[128 = 0]

nofdere: [ 90 138  83 156 128 135 149 115 139 156 150 178  92  98 124 111 110 101
 134 127 149 112]
nofdere: [ 90 137 139  92 121 121 171  81 120 126 147  97 162 148 132 132 126 150
 169 149 131 119]
botenupab: [ 99 110 150 157 153 102 131 113 202 147 201  79 131  91 124 145  20 152
 135 218 168 167]
kebetupez: [117 141 120 148 130 145 213 119 118 148 105 182 104  97 140 128 110  99
 130 105 157  80]
kebetupez: [ 59 124 126 161 130 110  41 113 127 155 199 111 132 139 123 112 191  41
 112 170 140 169]
napimzas: [121 101 128  81 134 123 106  99 127 141 171 117 161 149 148 144 146 163
 186 139 110 158]
botenupab: [158 123 131  98  77 167 150  96 136 135  57 153 136 117  77 167  44 203
 161 153 161 128]
napimzas: [ 74 160 117 173 129 140 156 183 136 234 150 212 148  88 195 102  83 152
  90 126 146  68]
nofdere: [149  68 117 122 163 132  79 140 147 181 192 141 138 128 174 155 128 142
 157 130 122 164]
botenupab: [ 53 163 134 143 127 111 192  79 130 120 160  90 133 117 109 112 111  94
 142 169 160 114]
nofdere: [138 129 109 118 136 120 126 134 125 103 127 105 119 154 132 113 152 130
 115 105 102 116]
napimzas: [149 111 117 126 169 131 170 167 144 178 163 147 145 109 195 134  79 195
 143 105 117 106]
napimzas: [122 172 158 117 102 117 128 141 132 108  98 197 132  74 117 115 113 163
 149 132 118 142]
kebetupez: [134 133 166 154 136 129 168 136 123 128 107 155 117  95 137 138 126  82
 114 124 153 116]
botenupab: [ 91 107  90 122 148 112 138  97 136 130 176 134  97 165 162 109 183  66
 120 112 114 100]
nofdere: [132 134 138  98 104 105 141  96 161  65  93 177  81 125 114 118 135 111
 122 129 112 117]
napimzas: [ 97 108 121 183 115 170 121 113 100 201 124 111 134 145 110 152 132  47
  92 152 196 111]
botenupab: [ 59 162  85 101  91 134 199  64 133 135 124 162 117 133 110 107  98 149
 161 142 142  80]
botenupab: [141 105 147 130 143 131 123 136 127 146 139 103 146 142 149 146 129 125
 120 134 134 131]
botenupab: [161  96  85 105 146 152 148 122  99 141 129 124 125 158 145 141 156 138
 158  77 114 113]
botenupab: [173  82 161 107 123 161 154  86  73 113  74  79 142 185 113 180 191  60
 134 106 153 118]
napimzas: [170 106 122 115 147 125 165 141 150 113 113 150 101 131 159 133 112 144
 118  97 112 100]
nofdere: [166 100 114  95 155 128 181 138 137 131 127 173 112 136 189 133 132 156
 142  75  99  89]
napimzas: [ 95 160  99 123 122 109 124 128 125 103 137 124 116 147 127  87 161 122
 111 114  99 108]
kebetupez: [102 134  69 109 121 146 170 104 118 158 138 160 123 136 136 117 117 159
 163 105 126  93]
nofdere: [171  86 138 101 156 120 132 145 149 132 141 148 125 141 185 144 134 149
 130 103 101 120]
napimzas: [134 161  75 129 145 142 169 123  76 104 137  70 139 114  82 114 127 169
 195  91 120 148]
kebetupez: [108 114 153  89 138 114 130  87 116 124 170 122 157 129 143 144 164 124
 195 142 121 162]
botenupab: [132 116  71 138 171 153 192 128 102 173 173  88 142 124 144 135  96 166
 180  97 139 115]
kebetupez: [ 75 136 145 173 127 110 174  83 163 113 141 146  76  95 108 123 109  26
 102 172 179 115]
nofdere: [141 166  82 174 108 141 111 158 112  94  71 154  70 111  73  93 144  87
  78  90 127 113]
kebetupez: [147 109 190 109 132 115 102 142 146 136 135 131 163 121 158 153 118 153
 131 155 123 153]
nofdere: [179  87 120  97 136 139 122 129 141 136 120 209 105 107 155 153 128 151
 170  96 113 142]
nofdere: [130 156 149 123 114 113 187 126 127  66  66  79 114 179 126 105 146  99
  51 113 116  57]
napimzas: [114  67 145  93  90 147  85  68 147 171 122 180 128 170 141 170 150  86
 130 165 154 127]
kebetupez: [142 145 101 131 117 143 117 148 110 130 105 167 119 109 113 117 132 149
 139  98 117 130]
botenupab: [193 135 154 100 136 107  90 141 109  33  99 100 122 116  90 129 174 141
 161  99  84 191]
napimzas: [ 92 201 122 128 113 117 134 158 116 130 135 171 155  66 117  89 100 205
 168 126 108 142]
nofdere: [ 95 127 140  83 110 117 136  68 131 112 146 112 149 144 114 138 133 142
 180 162 129 146]
botenupab: [ 88 149  94 146 102 156 168 119 128 185 115 169 128 115 123 121  75 149
 123 138 162  84]
kebetupez: [123 125 154 111 125 133 105 118  89 136 135 125 164 133 131 141 181 113
 163 124 125 155]
napimzas: [121 138 153 149 107 157 135 126 106 170 103 171 146  83 108 152 102 123
 151 145 172 142]
kebetupez: [134 115 173 143 154  90 109 126 163  81 156  78 114 121 125 132 129  86
 106 164 128 164]
kebetupez: [113 124 109 112 115 135 122  90 105 109 126  46 143 190  95 129 157 113
 126 137 130 124]
[ 93 174 114 134 120 114 144 142 166 142 155 145 141  73 116 104  31 225
 154 166 128 139] : botenupab
[133 137 177 154 143 129 164 113 105 107 127  43 155 107  89 154 105 104
 147 161 169 161] : botenupab
[117 137  54 156 121 151 103 162 121 169 126 118 116 163 127  98 123 142
  76 103 121  87] : kebetupez
[183 114 150  83 155  98 154 121 156  51 130  76 125 128 125 140 101 187
 164 125  93 157] : kebetupez
[121 130 143 155 116 137 119 126 120 134 109 125 122 126 108 134 134  82
 100 142 154 127] : napimzas
[229  66 157 126 116 131 100 120 196  60  55 101  66 141  78 177  60 122
  75 157 146 150] : napimzas
[ 94 121 120 157 130 126 125 129 166 172 160 143 119 116 142 126  81 121
 102 165 154 117] : botenupab
[ 83  94 105 120 124 108 138  67 189 129 165 171  70 143 144 125 124  67
 116 160 142 106] : nofdere
[167 141 120 132 120 157 151 164  96 140  74 154 134 121 130 130 123 159
 119  82 124 100] : kebetupez
[108 150 127 105  90 137 137 102 114 125  95 205 120 110 114 123 145 126
 156 120 129 120] : napimzas
[174 128 128  94 143 133 171 103  87  70 109 107 127 113  98 145 155 142
 208  88 114 160] : napimzas
[103 149 112 148 124  94  79 158 177 103 144  92 107 157 129  83 117 131
  44 152 101 112] : napimzas
[136 152  81 115 101 137 121 115 125  94  97 151  99 115  75 111 114 161
 153 113 116 138] : kebetupez
[ 99 111 105  69  92 130 153  61 144 123 114 167 113 178 138 129 145 128
 141 131 120  85] : botenupab
[129  99  47 155 144 152 119 147 144 190 156 182  86 128 155 119 113 123
 113  96 131  99] : botenupab
[118 139 167 159 113 118  95 145 145 124 110 133 123 117 118 125 124  90
  75 160 145 133] : napimzas
[ 95 140 103  87 126 105 173  83 153 101 153 183 101 111 139 108 125 148
 182 123 106 118] : nofdere
[133 100 100 114 107 164 140 101 131 177 113 175 124 128 124 156  90 153
 157 131 155 116] : napimzas
[140 125 146 158 156 134 131 168  97 154 135 125 142 123 163 129 167  89
 106  99 130 119] : kebetupez
[162 109 114 106 116 105 100 118 180  55  98 109  74 168 107 117 122 127
  79 132  98 120] : napimzas

nus_dup: [152 104 150 100  91  93 104 145 123 150  92 109 151  63 119 194 184 138
 148 113 142  88]
numo_piroz: [109  68 191  93 104  75 114 138  80 160  87 135 125  60  92 158 109 130
  84 130 116 105]
numo_piroz: [154 121 136  96 142 110 162 116 145 114 143 127 138 192 130 117 122 126
 151  93 140 156]
sufu_lim: [129  95 129 137 112 128 126 161 150 147  87 142 156 100 107 102 137 136
 130 145  99 114]
numo_piroz: [150 129 114  77 146  98 122 139 144 123 146 117 140 189 152 137 134 121
 151 111 147 141]
numo_piroz: [ 94  99 160 137 164 133 107 125  86 120 100  96 121  89 113 138  98 113
  70 125 152 101]
sufu_lim: [155 143 109 109 116 150 124 100 155 118 167 121 141 149 205 153 152 166
 149 104 118 211]
vopop_vafir: [115 113  68 147 145 177 107 184 180 146  89 137 163 124 153  47 122 122
 119 188  71 128]
vopop_vafir: [169 194 127  47  74  82 166 101  75 166 186 127  62  79 131 175 137  77
 146 156 114 100]
pevop_tevib: [ 71 102 173  72 161  99 119  87  55 126 127 123  83 152 152 147  51 101
  54 115 137 144]
pevop_tevib: [130 123 156 114 147 143 101  95  86 116 150  71 119  63 173 190 128 142
  80 107 157 160]
fotan_bil: [136 128 117  90 111 160  95 100 123 138 120  89 136  69 226 191 163 146
 116 117 114 170]
nus_dup: [113 123 106 218 179 172 108 145 181  75  88 109 174 191 104 112 161 145
 161  87 189  94]
nus_dup: [146 134 147 116 111 135 145  95 112 127 134 107 121  89 144 167 146 133
 128 104 134 141]
sufu_lim: [181 102 133  78 137 100 159 148 162 128 101 100 169 153 113 127 160 112
 168  94 146 110]
numo_piroz: [ 84 111 154 164 121 157 148 112  94 139  60 129 108  60  87 114 108  97
  89 141 111  67]
vopop_vafir: [131 134 140  71 160  96 159 122  91 132 152 114  95 153 112 106  77  76
 100 138 135 115]
sufu_lim: [150 125 113  91 159 138 170 146 134 137  76  82 136 110 104  93 131  54
 130 137 131  53]
vopop_vafir: [106 125 199 168 152 109 127  76  69  86 165 112  98 131  88 183 102 152
  93  71 200 140]
pevop_tevib: [ 63 175 119 211 124 126 132 109 115 104 141 199  80 214  71 104  98 122
 148 134 148  87]
vopop_vafir: [125 117 132 112 163 129 127 125 124 115 137 110 131 155 141 117 105 122
 108 118 141 147]
nus_dup: [170 154 128 131 137 138 132 105 134 103 183  93 133 128 153 164 155 152
 144  97 163 169]
fotan_bil: [157 128 110 106 121 123 113 136 160 127 159 130 152 156 172 137 149 161
 152 119 121 185]
vopop_vafir: [149  83 168 157 172 131 145 126 148  89 145 109 167 162 102 105 110 170
 114  79 160 185]
nus_dup: [ 93 121 133 129 123 149 167  88 128 122  73 149 116 170 135 112 112 103
 135 101 112 114]
vopop_vafir: [163  93 159 158 127 111 157 157 154 122 113 128 166 114  53 102 143 146
 146 111 140 112]
nus_dup: [144  94 111 161 147 105  77 211 180 126 134 140 186 151  93  95 145 172
 144 149 138 132]
sufu_lim: [167  45 100  93 129 197 146 159 217 152  45 101 222  87 208  60 152 155
 123 131  38 205]
nus_dup: [142 142 101 114 149 118 101 149 145 117 122  98 145 156 140 156 164 115
 159 116 170  92]
fotan_bil: [135 132 144 148 123 167 182  95 118 126 123 120 114  85 115 102 113 116
 110 127 104 138]
pevop_tevib: [ 84 126 144  84  48  39 101 134  97 175 144 234  86 169 119 151 103 146
 142 159  79 136]
numo_piroz: [112 139 127 123 147 135 102  93 122 100 144 112 123 174 180 175 134 144
 130  87 165 159]
nus_dup: [ 73 126 162 211 121 187 165  64 102 104  60 133 105  98  96 134 122 119
 111  91 137  86]
numo_piroz: [ 89 165 108 118  82 111 140 116 108 155 100 180  81 146 115 130 125  85
 153 156 101  64]
sufu_lim: [132 104 121  69 223 146  83 129 115  99 107  18 154 132 199 167 127  96
  83  94 195 122]
sufu_lim: [123 117 134  90 143  97 112 126 124 122 143 131 129 183 151 142 114 133
 127 109 143 153]
pevop_tevib: [142 120 105  57 128 111 128 131 151 138 105 121 144 176 179 138 144 109
 156 113 120 133]
sufu_lim: [134 113 131 139  96  92 105 172 143 147 107 153 148 111  85 137 159 144
 156 142 126  89]
nus_dup: [134 162  95 148 177 161 121 123 142  95 151  91 129 167 149 123 134 114
 136 118 169 124]
vopop_vafir: [205 140 127 116 167 140 166 166 123 135 215  75 131  47  94  62  96 114
  84 183 112 164]
numo_piroz: [183  78 122  84 146 127 106 171 174 134 100  72 200  96 162 140 174 148
 138 111 133 149]
sufu_lim: [154 127 144 131 102  94 127 128 143 121 154 146 141 152 113 158 156 165
 166  99 146 149]
sufu_lim: [100  94 131 114 143 112  55 145 127 126 131 128 148 147 176 158 121 169
 102 123 137 171]
pevop_tevib: [137 103 149  48 118  86 138 118 112 145  91 113 130 133 145 167 137 100
 136 101 133 107]
fotan_bil: [123 119 123 162 147  94 120 161 166 104 145 171 150 235  81  93 120 154
 165 113 154 132]
vopop_vafir: [ 98 150 110 167 131 173  93 111 117 121 152 128 112 103 172 135 118 150
  98 149 117 163]
pevop_tevib: [112 117 136 142 134 117 152 144 125 133 101 150 122 143  74  84 103 102
 124 142 119  87]
fotan_bil: [151  73 162 132 125  66 143 184 157 134 113 162 169 162  39  88 124 149
 151 120 131 114]
fotan_bil: [149 129 130  90  90  99  97 126 129 142 135 125 137 109 166 196 174 153
 155 112 134 142]
pevop_tevib: [173 139 118 229 144 185 200 130 199  89 185 156 159 174  75  23 116 176
 158 121 109 204]
fotan_bil: [149 129 145 141 108 100 164 140 133 133 140 155 126 133  64 106 127 128
 151 130 125 110]
pevop_tevib: [165 105 147  81 110 103 162 121 143 136 124 127 146 139 132 133 140 133
 150 100 116 155]
fotan_bil: [124  58 166 117 121 110 100 135 142 127  72 120 177 118 138 166 153 170
 127  82 138 145]
numo_piroz: [133 133 106  92  79  87  67 168 130 168 134 149 133  92 155 173 165 147
 147 166 107 119]
fotan_bil: [113 139 115 154 138 114 114 158 130 127 127 145 123 150  87 108 122 116
 136 149 141  84]
nus_dup: [128 118 106 175 159 124  68 199 151 122 124 113 163 115  90 115 147 143
 128 158 160  86]
pevop_tevib: [158 108 156 154  79 109 142 151 136 152 171 172 138  72  84 100 121 182
 122 158  79 182]
vopop_vafir: [ 75 141 127 130 139 132  94 102  93 120 115 129  98 146 156 163 113 114
 107 122 149 108]
numo_piroz: [131 113 111  96 188 161 170 114 153 104  52  73 152 182 145 103 132  64
 141  84 156  80]
[115 144  74 124 139 150  73 167 141 142 100 105 139 102 166 135 155 107
 129 169 126  83] : pevop_tevib
[122  93 169 108 211  90  76 150  82 101 183  76 130 135 118 141  73 139
  52 120 191 158] : numo_piroz
[166 149 102 120 168 145 100 156 130 122 183  71 138  87 153 127 134 128
 106 157 147 147] : nus_dup
[103 154 113 105 122  98  81 126 106 131 155 142 102 160 159 172 128 128
 132 136 146 123] : numo_piroz
[142 103 159 127 163 123 151 124 121 108 110  91 142 127  94 127 122 114
 117  95 165 108] : sufu_lim
[158 106 141 106 123 114 133 114 160 111 123 119 164 173 155 162 163 162
 167  68 150 169] : vopop_vafir
[121 130 172 184 122 142 198  92 106 114 136 153 101 118  53  88  91 124
 113 116 122 125] : sufu_lim
[122  73 107 136 197 142 119 202 169 126  70 105 180 151  94  37 101 102
 103 156 123  92] : vopop_vafir
[170  69 166 150 142 129 127 150 159 111  93  85 194  87  97 146 171 168
 136  80 162 132] : sufu_lim
[189 127 148 113  74  85 192 150 144 156 129 153 136  97  50 109 156 119
 177 134 105  95] : vopop_vafir
[157  85 157 133 226 201 161 106 121  89 153  32 155  80 157  75  72 130
  36 108 139 212] : pevop_tevib
[123 139 122 137 139 149 125 117 120 123 158 125 116 122 148 115 107 135
 104 141 118 162] : vopop_vafir
[117  86 152 176 155 132 132 149 145 109  99 132 158 144  76  92 114 145
 118 112 143 119] : vopop_vafir
[127 117  85  94 150 149  80 169 144 147  82  83 155  88 178 132 153 102
 116 160 120  93] : sufu_lim
[178 170  90  68  96 119 104 141 129 156 145  86 127  62 179 192 194 109
 161 149 130 102] : vopop_vafir
[147 132 168 159 138 143 230  93 114 111 119 123 108 120  43  78 100  89
 127 105 134  96] : sufu_lim
[165  89  94  94 183 134 141 204 179 140 101  97 181 140 114  34 113  95
 120 166 103 117] : vopop_vafir
[100 105 122 144 124 165 137 128 134 143 101 151 130 106 143  76  95 132
  94 158  70 155] : sufu_lim
[134 106 114  88 140 139 116 144 136 141  55  79 154  90 153 149 162  91
 131 123 134  72] : nus_dup
[104 136 142 112 156 137 186  89  99 119 135 138  87 173 116  79  61  83
  97 126 115 135] : sufu_lim
[ 57 116 114 162 149 155  73 119 125 112  79 136 129 164 164 144 121 136
 110 118 143 114] : vopop_vafir
[158 149 117 193 149 169 150 135 154 104 192 125 137 123 105  74 116 158
 123 144 125 179] : numo_piroz
[134 114 161 107 162 130 177  82 117  99 125 104 124 175 127 126 103 112
 120  72 156 149] : pevop_tevib
[120 138 129  82 121 139 170  85 108 139 130 135  96 139 165 113  94  97
 111 129  91 155] : nus_dup
[146 128 104 157 131 158 119 166 151 139 131 118 148  76 120  92 137 135
 119 169 104 127] : vopop_vafir
[157  84 146  90 187 104 122 167 130 120 132  78 161 128 111 107 108 118
  97 122 155 132] : numo_piroz
[110 130 143 150 123 112  75 116 114 112 172 140 124 143 150 179 131 182
 120 110 156 174] : sufu_lim
[118 108 169 154 123 159 183  96  99 131  84 115 114  57  85 108 107 104
  92 122 111 101] : fotan_bil
[128 161  88 165 130 155 129 122 171 107 173 163 131 206 156  96 127 159
 161 129 118 185] : pevop_tevib

paz_kur: [194 101 142 111 128 145 155 116 212 145 108 114  64  92 151 118 179 108
 125 125 105  94]
gunez_nef: [141 144 173 176 159  39  67 133 122 190 173 138 105 111 166  94 179 114
  76 103  76  77]
nuni_kuvuz: [170  80 148 105 135  98 139 178 138 145  99 116 190 110 210 174 159  78
 133 137 161 146]
paz_kur: [121 175 125 107  62 127 108 118 151 145 140  88 125 108 100  60 149 149
 130  98 126 211]
luzop_siko: [105 192 152  97 118  69 103 140 122 171 110  92  86 165 128 161 179 146
  75 117 124 146]
gunez_nef: [135 150 110 165 101 156 122 125 124 120 155 133 124  69  54  54 130 154
 139 148 110 172]
paz_kur: [177  97 160 114  60  64 155 172 145 138 117 102 143  89 137  46 143 143
 131 121 118 146]
luzop_siko: [142 168 125 121 113 142 138 119 184 161 134  94  97  89 100 123 185 113
 109 128 113 203]
luzop_siko: [143 140 137 140 141 105 119 144 126 147 124 130  99 119 123 136 158 136
 105 143 113 107]
luzop_siko: [171 100 153 117  96 139 105 166  96 107 106 123 167  93 155  73 129 142
 155 150 153 132]
gunez_nef: [ 54 133 163 176 193 143 112  39  76  92 171 177 110 134  64 103  89 105
 104 146  93  50]
paz_kur: [205 108 148 134 189 185  95 147 159 150 102 131 117  62 191 180 214  73
 123 176 140 113]
gunez_nef: [157 136 135 114  98 126 122 153 135 135 112 109 117 110 129 103 151 148
 129 134 131 146]
paz_kur: [110 114 180 103 140 144 176  83 148 104 141 104 114 159 145 118  93  94
 115 108 106 131]
luzop_siko: [111 168 101 152 133 144 107 157  94 133 162 122 141 166 136 143  89 162
 131 110 124 177]
nuni_kuvuz: [ 89 137 114 162 176 155 113  34 176 140 186 153  87 138 118 122 118  90
 120  81  85  88]
nuni_kuvuz: [133 126  90 156 125  83 193 165 133 131 130 144  73 164  78 151  91 185
 114 132  92  88]
paz_kur: [148 142  56 166 109  65 118 224 113 177 136 138 174 119 132 171 142 163
 134 128 142 181]
nuni_kuvuz: [118  99 145 109 125 120  75 116 105 121 132 135 187 151 208 113 108 106
 153  89 158 102]
luzop_siko: [179 153 141 131 110  90 109 182 161 185 151  87 116 127 195 117 164 136
 108  90 103 181]
luzop_siko: [107 134 124  59  62  79 123 115 168 154  88  93 164 121 135 127 179 103
 132  98 172 182]
nuni_kuvuz: [142 136 137 114 177 155 125 135 139 141 108 120 107 146 170 211 158 102
 110 145 137 121]
luzop_siko: [141  56  84 143 124  86 141 127 158 135 120 172 176  97 143 134 131  97
 162 116 146  75]
paz_kur: [173  87 159 137 169 134 122 173 100 123 108 139 164 102 185 164 146  96
 128 171 146 106]
gunez_nef: [167 146 135 109  87 129 134 174 134 137 106  95 123 101 123 106 158 153
 127 146 136 184]
gunez_nef: [134 135 167 128 142 162 116 106 126 117 149 114 111 134 152  97 116 120
 122 118 108 128]
nuni_kuvuz: [130  78 136 123  88  97 135 106 148 116 162 130 155 156 181  47  64 130
 162  52 112  95]
gunez_nef: [124  92 171 151 163 114  85  77 123 126 165 156 129 131 180  79 113  95
 127  93 101  39]
gunez_nef: [111 132  89 178 109  69 137 156 102 143 134 161 167  60  31 109 153 138
 122 172 130 154]
nuni_kuvuz: [151  71 128 156 136  67 144 137 162 158 144 148 186  70 155 121 158  65
 130 123 124 126]
luzop_siko: [141  86  88 201 190 102 138 127 126 134 128 207 101  82  72 163 149 121
 121 180 106  11]
luzop_siko: [137 152 158 113 117  98 100 161  98 141 117 107 119 150 157 124 141 153
 108 126 129 128]
nuni_kuvuz: [101 149  91 138 150 114 138 152  96 127 115 147 104 179 101 197 106 167
 116 142 132  98]
nuni_kuvuz: [113 125 102 156 166 118 156 103 161 142 154 149  88 154 118 166 113 120
 115 107  94  88]
paz_kur: [ 94 116  79 187 142  23 153 185  83 153 157 169 180 154 106 175  90 145
 115 125 119 117]
nuni_kuvuz: [100 141 101 187 103  85 113 115 101 130 157 167 134  69  19  49 133 157
 126 149 105 116]
gunez_nef: [122 140  72 120  89 160 136 121 137 109 102 139 103 115  56 114 125 175
 156 144 145 127]
paz_kur: [134 103 152 127 186 186  93 130  68  89  99 156 151 130 163 172 121 110
 140 179 162  72]
paz_kur: [ 94 152  75 150 170 133 152 123 148 149 156 137 115 178 126 216 105 121
 117 104 115 147]
[154 137 197 142 123 153 141 152 100 114 155  93 164  75 128  65 128 106
 115 162 111 218] : gunez_nef
[129 133 111 118 114 140 196 127 168 120 134 108  84 164 108 138  91 150
 127 108 103 147] : nuni_kuvuz
[180  74 140  95 120 172 136 127 134  83  70 144  81 130 148 111 120 158
 160 153 144  19] : paz_kur
[150 150  79 158 134 120  87 125 185 183 176 131  90 145 176 127 141 142
 132  57  94 119] : gunez_nef
[ 90 116  90 135 133 132 137 120 123 119 166 137 171 194 168 153  50 127
 155  70 133 143] : luzop_siko
[128 153 129 140 155 137 158 106 188 159 176 102  81 162 156 152 119 108
 103  79  78 160] : luzop_siko
[ 98 101  77 122  94  70 186 165 117 120 125 137 175 186 124 162  59 155
 150  99 145 139] : nuni_kuvuz
[169 138 128 121 100 125 200 176 141 114 112 104  37 169  98 117  91 209
 116 136  88 107] : nuni_kuvuz
[111 109 196 107 125 122 165  85 135 104 140 107 127 136 133  83 103  95
 113 116 106 127] : paz_kur
[129 152 130  98  61 115 155 112 180 139 140  83 101 132 108  64 126 148
 129  82 108 187] : paz_kur
[ 99 147 143 139 152 141 143 116 104 116 139 128 127 133  95 144 116 119
 109 151 120 147] : gunez_nef
[167 126 144  86 103 111 119 161 147 145  92  99 111 143 182 138 158 142
 126 116 142 123] : gunez_nef
[110 173 144  94 128 205 105  90 128 107 123  99  95 152 126 125 124 137
 129 123 136 161] : nuni_kuvuz
[143 121 154 103  99 170 125 128 114  97 112 109 150 105 129  81 121 130
 149 144 148 161] : luzop_siko
[134 140 101 126  81 115  76  97 131 124  96 158  51 101  54  50 164 200
 140 134 123  24] : gunez_nef
[183 112 216 108 135 116 123 138 119 120  87 114  73  92 140  88 181 128
  95 176 111  60] : luzop_siko
[ 90 110 182 156 171 119 104  67  84 101 153 163 126 121 109  84 109 101
 110 140 104  46] : gunez_nef
[119 132 128 107 117 137 121 137 116 124 111 116 171 118 134 143 139 112
 136 140 161 175] : nuni_kuvuz
[ 73 193  83 126 114  67  84 155  84 164 110 132 136 157  83 184 160 166
 103 134 156 152] : luzop_siko
[183  76 188 123 132 115 130 114 152 123 103 136 105  62 141  74 179  96
 120 158 114  56] : paz_kur
